Here is a tiny trained network, its code and every weight. The questions are about switching its units off for an input and a target symbol, where a switched-off unit gives its printed mean instead of its output.

import numpy as np


def w(rows, s, z=0):
    codes = np.array(rows[::2]) - 128.0
    scale = np.full(codes.shape[1], s)
    scale[-1] = z or s
    return codes * scale


def f(y):
    return y / 2 * (1 + np.tanh(0.7978845608 * (y + 0.044715 * y**3)))


def softmax(a):
    e = np.exp(a - a.max(-1, keepdims=True))
    return e / e.sum(-1, keepdims=True)


def log_softmax(a):
    a = a - a.max(-1, keepdims=True)
    return a - np.log(np.exp(a).sum(-1, keepdims=True))


def net(x, mask):
    ids = ['ΣΦΩαβεηξ'.index(c) for c in x.split()]
    T = len(ids)
    res = E[ids] + P[:T]
    u = 0
    for l in range(3):
        r = res
        for j in range(3):
            rows = slice(3 * j, 3 * j + 3)
            q, k, v = (r @ M[l][rows].T for M in (Q, K, V))
            z = softmax(np.where(np.tri(T) > 0, q @ k.T / 3**0.5, -1e9)) @ v
            o = O[l][rows]
            res = res + np.where(mask[u + j], z, o[:, -1]) @ o[:, :-1]
        u += 3
        y = f(res @ A[l][:, :-1].T + A[l][:, -1])
        res = res + np.where(mask[u : u + 4], y, B[l][:, -1]) @ B[l][:, :-1]
        u += 4
    return log_softmax(res[-1] @ U[:, :-1].T + U[:, -1])


Q, K, V, O, A, B = {}, {}, {}, {}, {}, {}
E = w([
[41,129,146,141,187,53,120],'Σ',
[139,110,137,129,129,83,2],'Φ',
[144,125,29,246,59,126,132],'Ω',
[200,178,186,186,85,155,83],'α',
[31,145,89,207,168,167,159],'β',
[109,216,95,161,137,101,93],'ε',
[99,139,160,190,104,23,123],'η',
[174,141,92,82,145,154,162],'ξ',
],0.019)
P = w([
[139,150,163,176,44,60,165],'0',
[98,155,149,94,24,80,59],'1',
[62,155,183,112,45,121,79],'2',
[65,160,183,125,76,146,92],'3',
[73,164,177,139,113,162,98],'4',
[82,174,171,149,139,194,109],'5',
[84,163,174,158,159,211,121],'6',
[99,171,164,170,185,211,134],'7',
[117,179,162,181,196,222,146],'8',
[128,181,144,187,208,230,157],'9',
[130,180,153,202,240,237,141],'10',
[157,192,132,205,253,221,157],'11',
],0.0048)
Q[0] = w([
[104,99,105,130,112,124,180],'L0H1',
[167,153,109,199,8,81,106],'L0H1',
[81,114,226,111,132,44,185],'L0H1',
[110,76,79,208,171,121,117],'L0H2',
[148,1,108,92,49,165,132],'L0H2',
[109,233,174,125,198,231,75],'L0H2',
[160,215,204,111,167,54,144],'L0H3',
[62,220,165,115,151,203,77],'L0H3',
[182,175,160,201,138,93,117],'L0H3',
],0.0078)
K[0] = w([
[73,111,166,106,134,157,162],'L0H1',
[76,252,208,201,82,133,74],'L0H1',
[72,19,98,109,182,22,162],'L0H1',
[30,94,116,109,189,123,124],'L0H2',
[81,172,216,254,128,57,94],'L0H2',
[102,141,157,63,118,173,146],'L0H2',
[101,236,226,142,122,45,111],'L0H3',
[123,170,152,90,191,240,111],'L0H3',
[197,98,147,120,117,116,145],'L0H3',
],0.0071)
V[0] = w([
[150,80,148,166,96,194,75],'L0H1',
[62,138,132,157,116,124,113],'L0H1',
[134,113,154,64,88,204,147],'L0H1',
[129,124,111,49,110,100,218],'L0H2',
[128,165,125,186,156,116,79],'L0H2',
[144,83,90,113,136,92,134],'L0H2',
[124,122,126,91,133,158,139],'L0H3',
[168,181,82,99,113,168,112],'L0H3',
[170,144,113,110,255,110,147],'L0H3',
],0.0089)
O[0] = w([
[120,113,210,85,102,56,129,171],'L0H1',
[163,88,125,151,133,98,39,254],'L0H1',
[161,172,141,150,140,68,246,5],'L0H1',
[88,104,168,128,154,148,163,12],'L0H2',
[150,195,151,129,142,146,44,240],'L0H2',
[85,96,105,118,110,102,173,51],'L0H2',
[111,92,153,79,109,143,214,58],'L0H3',
[92,109,152,135,142,108,209,110],'L0H3',
[2,105,142,90,33,196,65,23],'L0H3',
],0.0081,0.0051)
A[0] = w([
[169,101,109,121,146,163,110,119],'L0N1',
[195,96,97,128,48,242,81,149],'L0N2',
[193,2,195,6,138,77,50,1],'L0N3',
[186,195,133,181,144,139,188,108],'L0N4',
],0.008,0.007)
B[0] = w([
[150,95,104,79,163,147,150,160],'L0N1',
[150,125,197,141,126,1,216,253],'L0N2',
[61,47,19,208,156,165,157,146],'L0N3',
[31,11,166,136,166,218,49,216],'L0N4',
],0.0074,0.0055)
Q[1] = w([
[117,166,158,157,107,71,129],'L1H1',
[133,156,149,163,206,149,163],'L1H1',
[190,145,135,111,114,8,82],'L1H1',
[152,81,140,147,36,147,133],'L1H2',
[113,192,95,118,163,129,89],'L1H2',
[116,58,174,107,95,113,145],'L1H2',
[151,148,128,228,161,176,51],'L1H3',
[111,135,173,157,146,172,69],'L1H3',
[133,128,171,135,152,112,177],'L1H3',
],0.015)
K[1] = w([
[119,135,157,155,183,156,124],'L1H1',
[143,146,183,91,65,124,160],'L1H1',
[81,161,115,239,107,102,83],'L1H1',
[112,128,3,158,121,132,129],'L1H2',
[149,94,198,41,123,199,135],'L1H2',
[77,110,102,101,133,108,112],'L1H2',
[199,119,137,45,116,179,146],'L1H3',
[150,153,126,83,160,149,139],'L1H3',
[86,169,149,142,97,122,174],'L1H3',
],0.013)
V[1] = w([
[94,210,142,255,53,173,130],'L1H1',
[176,108,184,17,151,104,190],'L1H1',
[92,99,88,206,114,110,65],'L1H1',
[181,95,128,26,46,154,116],'L1H2',
[171,122,217,140,31,82,153],'L1H2',
[178,57,207,136,118,223,121],'L1H2',
[169,166,65,49,134,104,120],'L1H3',
[132,161,106,141,85,190,44],'L1H3',
[110,113,229,111,163,63,98],'L1H3',
],0.0052)
O[1] = w([
[2,98,189,132,116,125,143,205],'L1H1',
[166,159,79,195,186,121,14,1],'L1H1',
[89,145,204,227,200,150,119,240],'L1H1',
[80,123,195,134,132,59,143,46],'L1H2',
[187,89,178,113,93,181,147,152],'L1H2',
[157,92,200,170,60,157,158,152],'L1H2',
[106,134,89,141,73,55,154,117],'L1H3',
[196,123,123,119,121,101,123,179],'L1H3',
[124,93,121,82,76,236,75,179],'L1H3',
],0.007,0.0086)
A[1] = w([
[167,247,100,165,83,97,124,105],'L1N1',
[110,206,218,66,154,86,182,251],'L1N2',
[108,94,167,255,120,144,96,123],'L1N3',
[172,116,186,151,78,116,195,247],'L1N4',
],0.0065,0.0023)
B[1] = w([
[51,139,250,18,78,93,139,129],'L1N1',
[133,104,57,117,76,168,124,139],'L1N2',
[157,157,107,182,48,67,167,249],'L1N3',
[45,98,130,144,181,138,127,152],'L1N4',
],0.013,0.016)
Q[2] = w([
[179,131,150,143,111,74,145],'L2H1',
[132,101,48,140,192,145,194],'L2H1',
[132,96,143,162,89,110,94],'L2H1',
[148,188,160,95,154,138,122],'L2H2',
[218,137,133,145,126,100,169],'L2H2',
[124,79,176,50,128,86,83],'L2H2',
[77,132,98,105,152,132,94],'L2H3',
[128,248,51,55,157,90,57],'L2H3',
[185,107,145,103,106,55,147],'L2H3',
],0.012)
K[2] = w([
[100,161,98,177,114,113,153],'L2H1',
[198,123,131,145,128,147,116],'L2H1',
[115,101,75,175,120,133,118],'L2H1',
[134,186,86,135,117,90,117],'L2H2',
[229,136,165,143,124,99,158],'L2H2',
[4,145,173,222,94,68,75],'L2H2',
[61,102,136,152,109,164,132],'L2H3',
[5,125,107,135,111,110,152],'L2H3',
[121,116,93,130,114,76,133],'L2H3',
],0.013)
V[2] = w([
[161,122,111,151,139,198,125],'L2H1',
[124,205,120,169,82,122,96],'L2H1',
[57,145,3,99,44,121,146],'L2H1',
[126,93,134,155,180,98,133],'L2H2',
[158,58,165,93,204,103,153],'L2H2',
[24,38,119,88,194,224,118],'L2H2',
[88,211,104,130,120,177,141],'L2H3',
[50,159,138,184,69,133,98],'L2H3',
[82,81,176,134,151,160,155],'L2H3',
],0.007)
O[2] = w([
[117,181,136,159,91,132,114,106],'L2H1',
[84,136,143,62,112,252,108,244],'L2H1',
[181,46,150,82,162,156,128,161],'L2H1',
[137,93,130,98,152,82,154,132],'L2H2',
[112,187,91,100,140,146,139,80],'L2H2',
[133,212,99,139,186,198,102,92],'L2H2',
[145,118,145,75,161,45,131,116],'L2H3',
[122,178,85,14,255,167,160,249],'L2H3',
[111,111,175,114,96,181,133,114],'L2H3',
],0.0065,0.014)
A[2] = w([
[79,83,98,157,129,29,41,3],'L2N1',
[189,121,120,208,100,111,228,98],'L2N2',
[50,133,154,104,187,138,210,157],'L2N3',
[254,43,30,62,167,90,89,75],'L2N4',
],0.0084,0.0036)
B[2] = w([
[255,241,194,229,102,203,251,175],'L2N1',
[128,107,211,9,204,177,79,253],'L2N2',
[134,151,62,174,46,141,189,211],'L2N3',
[184,59,11,108,188,86,82,141],'L2N4',
],0.0081)
U = w([
[1,78,74,207,137,97,183,243],'Σ',
[110,209,150,147,245,145,31,182],'Φ',
[116,116,101,115,142,121,99,106],'Ω',
[104,133,175,118,209,128,151,28],'α',
[144,173,119,126,81,107,107,69],'β',
[98,76,130,145,101,167,24,186],'ε',
[131,103,101,210,144,130,102,3],'η',
[90,160,134,60,122,118,107,104],'ξ',
],0.007,0.005)

Each question gives the input, a string of symbols that net reads in full, and the target symbol t.
The units are the heads (3 rows each of Q, K, V and O) and the neurons (one row each of A and B). Each row of codes is followed by its name. A weight is (code - 128) times the scale printed after its matrix; where a second scale follows, it is the last column's (O, A, B and U).
mask holds one flag per unit, layer by layer, with each layer's heads first. A switched-off unit (its flag False) gives its mean, the last column of its rows in O or B, instead of its output. The means were averaged over made-up inputs and are rounded, as every weight is.
A unit's drop is (log p(t) with every unit on - log p(t) with that unit switched off) / (log p(t) with every unit on - log p(t) with every unit switched off).
The circuit of an input: a set's keep is (log p(t) with only the set's units on - log p(t) with every unit switched off) / (log p(t) with every unit on - log p(t) with every unit switched off). Starting from the 12 units with the biggest drops (on a tie, the unit counted first), units are removed one at a time, each time the one whose removal leaves the highest keep (on an exact tie, the one counted first), for as long as the keep stays at least 0.8.
units of the circuit, in order: the units of the circuit, biggest drop first
most important unit: the unit with the biggest drop
k most important neurons: the k neurons with the biggest drops, biggest first
top k neurons in layer l: the k neurons of layer l with the biggest drops, biggest first
heads that matter: for each layer, one digit per head in row order, 1 if its drop is at least 0.15 and else 0, layers parted by /
input β β Φ ε ξ η ξ ξ, target Φ: most important unit : L0H1
input β β ε Σ Ω ξ β β β β β Φ, target Σ: 2 most important neurons : [L2N2, L0N3]
input β ε Ω β η β β β ξ Ω Ω η, target Φ: units of the circuit, in order : [L1N3, L2H2]
input β α β Ω β ε, target ε: units of the circuit, in order : [L1H2, L1H3, L2H2, L0N2]
input β β Ω β ξ Ω Ω η ξ β Ω ξ, target Φ: top 2 neurons in layer 0 : [L0N4, L0N2]
input ξ β α β β Σ, target Σ: heads that matter : 000 / 111 / 000
input β β β ε β Ω Ω ξ ξ β β Ω, target α: units of the circuit, in order : [L2N2, L0N2]
input ξ β β β β η, target Σ: heads that matter : 011 / 111 / 100
input α β β β ξ β η ε, target Σ: 3 most important neurons : [L0N4, L2N3, L2N2]
input β β ξ η Φ Ω α, target Σ: units of the circuit, in order : [L1N4, L1H1, L2N3, L0H1]
input β ε α β β η Ω α, target ε: units of the circuit, in order : [L0N4, L2H2]
input β β β ξ Ω α, target Σ: heads that matter : 000 / 101 / 000
input β η β η β η Ω η Σ β Φ, target η: 2 most important neurons : [L2N1, L0N3]
input ξ β β β, target Φ: units of the circuit, in order : [L1N3, L2H2, L0H3]
input β α β Ω Ω ξ β α Ω ξ, target ε: heads that matter : 100 / 110 / 001
input η ε Ω ξ β α η, target Φ: units of the circuit, in order : [L1N3, L0H1, L2H2]
input β β Σ β Ω β ξ Ω β ξ α, target ε: top 2 neurons in layer 1 : [L1N2, L1N3]
input β Φ α α ξ η ε α, target Φ: most important unit : L0N4
input Σ Ω β Φ Φ ε β α Ω α ξ Ω, target Φ: 3 most important neurons : [L0N4, L1N3, L1N4]
input Ω β β Ω Ω β ξ Φ Σ, target Σ: 4 most important neurons : [L0N4, L0N3, L2N2, L2N3]
input Σ β Φ Φ Ω α ξ Ω, target Φ: heads that matter : 001 / 000 / 010
input ε β β β Σ ξ, target Σ: heads that matter : 000 / 100 / 000
input β Φ β β Ω Ω ε, target ξ: top 2 neurons in layer 0 : [L0N3, L0N4]
input Ω ξ Ω Ω ξ ξ β ξ Ω α Σ, target ε: most important unit : L1H1
input η β α Ω β β Φ α Σ Ω, target ε: top 2 neurons in layer 2 : [L2N2, L2N1]
input Ω Ω ξ, target Σ: 2 most important neurons : [L2N2, L2N3]
input β β ξ ε β ξ, target Ω: 2 most important neurons : [L2N4, L1N1]
input ξ β Σ β β, target Φ: most important neuron : [L1N3]
input β β Ω β β β ξ α β ξ, target ε: top 2 neurons in layer 0 : [L0N3, L0N4]
